Below is a small trained network, with its code and all its weights. Each question gives an input and a target symbol and asks what happens when units are switched off, that is, made to give their printed mean instead of their output.

import numpy as np


def w(rows, s, z=0):
    codes = np.array(rows[::2]) - 128.0
    scale = np.full(codes.shape[1], s)
    scale[-1] = z or s
    return codes * scale


def f(y):
    return np.maximum(y, 0)


def softmax(a):
    e = np.exp(a - a.max(-1, keepdims=True))
    return e / e.sum(-1, keepdims=True)


def log_softmax(a):
    a = a - a.max(-1, keepdims=True)
    return a - np.log(np.exp(a).sum(-1, keepdims=True))


def net(x, mask):
    ids = ['ΘΞΠΦΩαβγδζηλμτψ'.index(c) for c in x.split()]
    T = len(ids)
    res = E[ids] + P[:T]
    u = 0
    for l in range(3):
        q, k, v = (res @ M[l].T for M in (Q, K, V))
        z = softmax(np.where(np.tri(T) > 0, q @ k.T / 4**0.5, -1e9)) @ v
        res = res + np.where(mask[u], z, O[l][:, -1]) @ O[l][:, :-1]
        u += 1
        y = f(res @ A[l][:, :-1].T + A[l][:, -1])
        res = res + np.where(mask[u : u + 12], y, B[l][:, -1]) @ B[l][:, :-1]
        u += 12
    return log_softmax(res[-1] @ U[:, :-1].T + U[:, -1])


Q, K, V, O, A, B = {}, {}, {}, {}, {}, {}
E = w([
[87,126,156],'Θ',
[81,153,98],'Ξ',
[90,128,158],'Π',
[107,99,55],'Φ',
[98,128,155],'Ω',
[118,60,96],'α',
[99,113,64],'β',
[126,113,115],'γ',
[105,116,162],'δ',
[88,217,175],'ζ',
[147,135,101],'η',
[188,221,181],'λ',
[252,109,175],'μ',
[195,153,160],'τ',
[100,32,198],'ψ',
],0.022)
P = w([
[117,176,88],'0',
[183,172,66],'1',
[173,159,76],'2',
[154,112,72],'3',
[120,111,93],'4',
[79,127,134],'5',
[45,145,162],'6',
[25,158,173],'7',
[1,170,184],'8',
],0.0058)
Q[0] = w([
[198,156,187],'L0H1',
[67,194,180],'L0H1',
[185,120,68],'L0H1',
[241,121,255],'L0H1',
],0.0071)
K[0] = w([
[209,17,121],'L0H1',
[108,184,181],'L0H1',
[211,254,41],'L0H1',
[151,105,150],'L0H1',
],0.006)
V[0] = w([
[70,28,168],'L0H1',
[67,133,3],'L0H1',
[103,144,77],'L0H1',
[14,101,196],'L0H1',
],0.0054)
O[0] = w([
[211,97,38,119],'L0H1',
[169,104,85,102],'L0H1',
[127,219,244,130],'L0H1',
[255,40,82,255],'L0H1',
],0.0054,0.0014)
A[0] = w([
[86,93,82,17],'L0N1',
[172,163,104,26],'L0N2',
[218,188,133,193],'L0N3',
[154,147,170,160],'L0N4',
[105,109,144,8],'L0N5',
[117,193,124,143],'L0N6',
[135,193,247,169],'L0N7',
[86,149,107,101],'L0N8',
[72,132,156,111],'L0N9',
[129,92,165,2],'L0N10',
[79,84,22,89],'L0N11',
[97,135,129,95],'L0N12',
],0.014,0.0048)
B[0] = w([
[129,165,205,145],'L0N1',
[2,119,110,135],'L0N2',
[123,55,140,194],'L0N3',
[212,139,106,172],'L0N4',
[184,95,156,130],'L0N5',
[183,117,102,181],'L0N6',
[144,102,87,255],'L0N7',
[165,168,139,153],'L0N8',
[128,150,163,167],'L0N9',
[151,51,68,136],'L0N10',
[132,195,163,181],'L0N11',
[147,131,144,140],'L0N12',
],0.008,0.0096)
Q[1] = w([
[37,232,91],'L1H1',
[1,152,4],'L1H1',
[124,105,187],'L1H1',
[126,217,157],'L1H1',
],0.0065)
K[1] = w([
[143,123,78],'L1H1',
[90,90,100],'L1H1',
[78,2,158],'L1H1',
[102,243,147],'L1H1',
],0.0089)
V[1] = w([
[115,111,105],'L1H1',
[199,105,61],'L1H1',
[106,134,1],'L1H1',
[15,137,236],'L1H1',
],0.0095)
O[1] = w([
[1,97,77,119],'L1H1',
[124,229,180,208],'L1H1',
[133,162,141,120],'L1H1',
[139,138,59,2],'L1H1',
],0.0092,0.0055)
A[1] = w([
[153,149,129,10],'L1N1',
[109,107,3,85],'L1N2',
[49,122,125,228],'L1N3',
[143,147,87,113],'L1N4',
[126,129,128,94],'L1N5',
[151,157,111,159],'L1N6',
[134,171,90,49],'L1N7',
[113,122,128,43],'L1N8',
[155,173,172,11],'L1N9',
[141,102,106,254],'L1N10',
[85,165,84,102],'L1N11',
[123,122,143,203],'L1N12',
],0.023,0.0049)
B[1] = w([
[50,89,153,161],'L1N1',
[30,179,2,130],'L1N2',
[219,161,92,197],'L1N3',
[169,123,241,145],'L1N4',
[81,90,111,128],'L1N5',
[125,135,72,196],'L1N6',
[124,138,229,161],'L1N7',
[139,86,152,128],'L1N8',
[122,75,128,255],'L1N9',
[177,100,78,178],'L1N10',
[1,55,125,156],'L1N11',
[144,184,115,193],'L1N12',
],0.0079,0.008)
Q[2] = w([
[176,175,160],'L2H1',
[191,128,39],'L2H1',
[143,118,121],'L2H1',
[2,111,127],'L2H1',
],0.0085)
K[2] = w([
[211,129,112],'L2H1',
[108,123,100],'L2H1',
[117,114,111],'L2H1',
[1,158,149],'L2H1',
],0.0099)
V[2] = w([
[162,53,94],'L2H1',
[98,254,78],'L2H1',
[156,154,107],'L2H1',
[87,51,114],'L2H1',
],0.0091)
O[2] = w([
[30,139,151,177],'L2H1',
[192,255,90,2],'L2H1',
[126,99,244,132],'L2H1',
[98,83,29,110],'L2H1',
],0.006,0.0074)
A[2] = w([
[88,79,144,126],'L2N1',
[145,90,61,210],'L2N2',
[185,229,238,119],'L2N3',
[60,72,128,105],'L2N4',
[197,144,151,205],'L2N5',
[185,87,185,7],'L2N6',
[249,178,102,254],'L2N7',
[138,126,115,91],'L2N8',
[88,228,158,198],'L2N9',
[117,55,129,103],'L2N10',
[197,177,41,86],'L2N11',
[204,51,139,18],'L2N12',
],0.011,0.0089)
B[2] = w([
[85,218,104,214],'L2N1',
[13,144,129,201],'L2N2',
[176,186,141,244],'L2N3',
[161,92,152,197],'L2N4',
[172,55,97,249],'L2N5',
[131,210,57,178],'L2N6',
[131,47,37,253],'L2N7',
[115,91,136,128],'L2N8',
[152,198,153,239],'L2N9',
[145,144,163,219],'L2N10',
[79,254,50,140],'L2N11',
[137,213,97,202],'L2N12',
],0.0095,0.0071)
U = w([
[80,169,65,87],'Θ',
[105,144,89,59],'Ξ',
[89,148,68,94],'Π',
[109,138,86,85],'Φ',
[107,128,77,97],'Ω',
[126,136,77,87],'α',
[111,132,84,83],'β',
[132,158,75,36],'γ',
[104,44,104,200],'δ',
[202,53,165,168],'ζ',
[170,188,92,165],'η',
[141,243,155,136],'λ',
[90,108,203,155],'μ',
[160,127,174,124],'τ',
[4,137,132,254],'ψ',
],0.014,0.0046)

Each question gives the input, a string of symbols that net reads in full, and the target symbol t.
The units are the heads (4 rows each of Q, K, V and O) and the neurons (one row each of A and B). Each row of codes is followed by its name. A weight is (code - 128) times the scale printed after its matrix; where a second scale follows, it is the last column's (O, A, B and U).
mask holds one flag per unit, layer by layer, with each layer's heads first. A switched-off unit (its flag False) gives its mean, the last column of its rows in O or B, instead of its output. The means were averaged over made-up inputs and are rounded, as every weight is.
A unit's drop is (log p(t) with every unit on - log p(t) with that unit switched off) / (log p(t) with every unit on - log p(t) with every unit switched off).
The circuit of an input: a set's keep is (log p(t) with only the set's units on - log p(t) with every unit switched off) / (log p(t) with every unit on - log p(t) with every unit switched off). Starting from the 12 units with the biggest drops (on a tie, the unit counted first), units are removed one at a time, each time the one whose removal leaves the highest keep (on an exact tie, the one counted first), for as long as the keep stays at least 0.8.
circuit, biggest first: the units of the circuit, biggest drop first
most important unit: the unit with the biggest drop
top k neurons: the k neurons with the biggest drops, biggest first
input μ μ γ, target μ: circuit, biggest first	L2H1, L1H1
input ζ τ Φ Θ ζ λ ζ Π, target λ: most important unit	L0N3
input λ μ Π, target μ: circuit, biggest first	L2H1, L1H1
input β Π Ξ Ξ δ Ξ δ β Ω, target δ: top 3 neurons	L0N11, L0N7, L2N7
input ζ ζ β λ ζ α, target λ: top 3 neurons	L0N7, L0N3, L0N11
input Ξ δ Φ Ξ γ λ δ Θ, target λ: top 3 neurons	L0N3, L0N7, L1N10
input ζ δ δ, target ζ: top 3 neurons	L0N7, L1N11, L0N3
input α ζ Φ Π Φ Φ, target η: circuit, biggest first	L2H1, L0N11
input α γ η Θ μ, target λ: circuit, biggest first	L2N6, L1H1
input ζ α γ, target ζ: circuit, biggest first	L2N1, L2N6
input ψ δ α Θ δ, target δ: circuit, biggest first	L2N3, L2N9
input ψ δ Θ, target ψ: circuit, biggest first	L2H1, L2N3, L2N5
input Ω Ω δ ψ μ ψ, target ψ: circuit, biggest first	L2H1, L2N1
input ψ β β μ μ Ω, target μ: circuit, biggest first	L2H1, L1H1
input τ η λ Π, target λ: circuit, biggest first	L0N3, L0N7, L2N7
input λ α Θ Π ζ η α ψ, target ψ: circuit, biggest first	L2N2, L1H1, L2N1
input Θ β ζ ζ Π ζ Π, target ζ: most important unit	L2N1
input η λ ζ μ ζ ψ μ ζ, target ψ: circuit, biggest first	L2H1, L0N3
input ζ α Ξ δ ζ Φ Ω, target ζ: top 2 neurons	L2N1, L1N6
input Ξ Φ Ω ζ δ, target ζ: most important unit	L2H1
input γ Φ ζ Π η α λ δ, target λ: top 4 neurons	L0N3, L1N10, L0N7, L0N6
input Ω η α, target η: top 2 neurons	L0N11, L1N9
input ζ η Ω ψ α, target ψ: top 3 neurons	L1N10, L1N3, L0N4
input Φ ζ Φ Π ζ Θ β, target λ: top 2 neurons	L0N11, L2N9
input Φ δ Ξ ψ ζ, target ψ: top 2 neurons	L1N10, L1N3
input λ η Ω Θ γ τ Ω μ ζ, target μ: top 2 neurons	L1N9, L0N6
input Θ τ Θ α μ Ω λ Θ, target λ: circuit, biggest first	L2N7
input Π Π Ξ δ λ Ω, target λ: top 4 neurons	L0N3, L1N10, L0N7, L1N9
input η δ Ω, target η: top 2 neurons	L1N9, L0N3
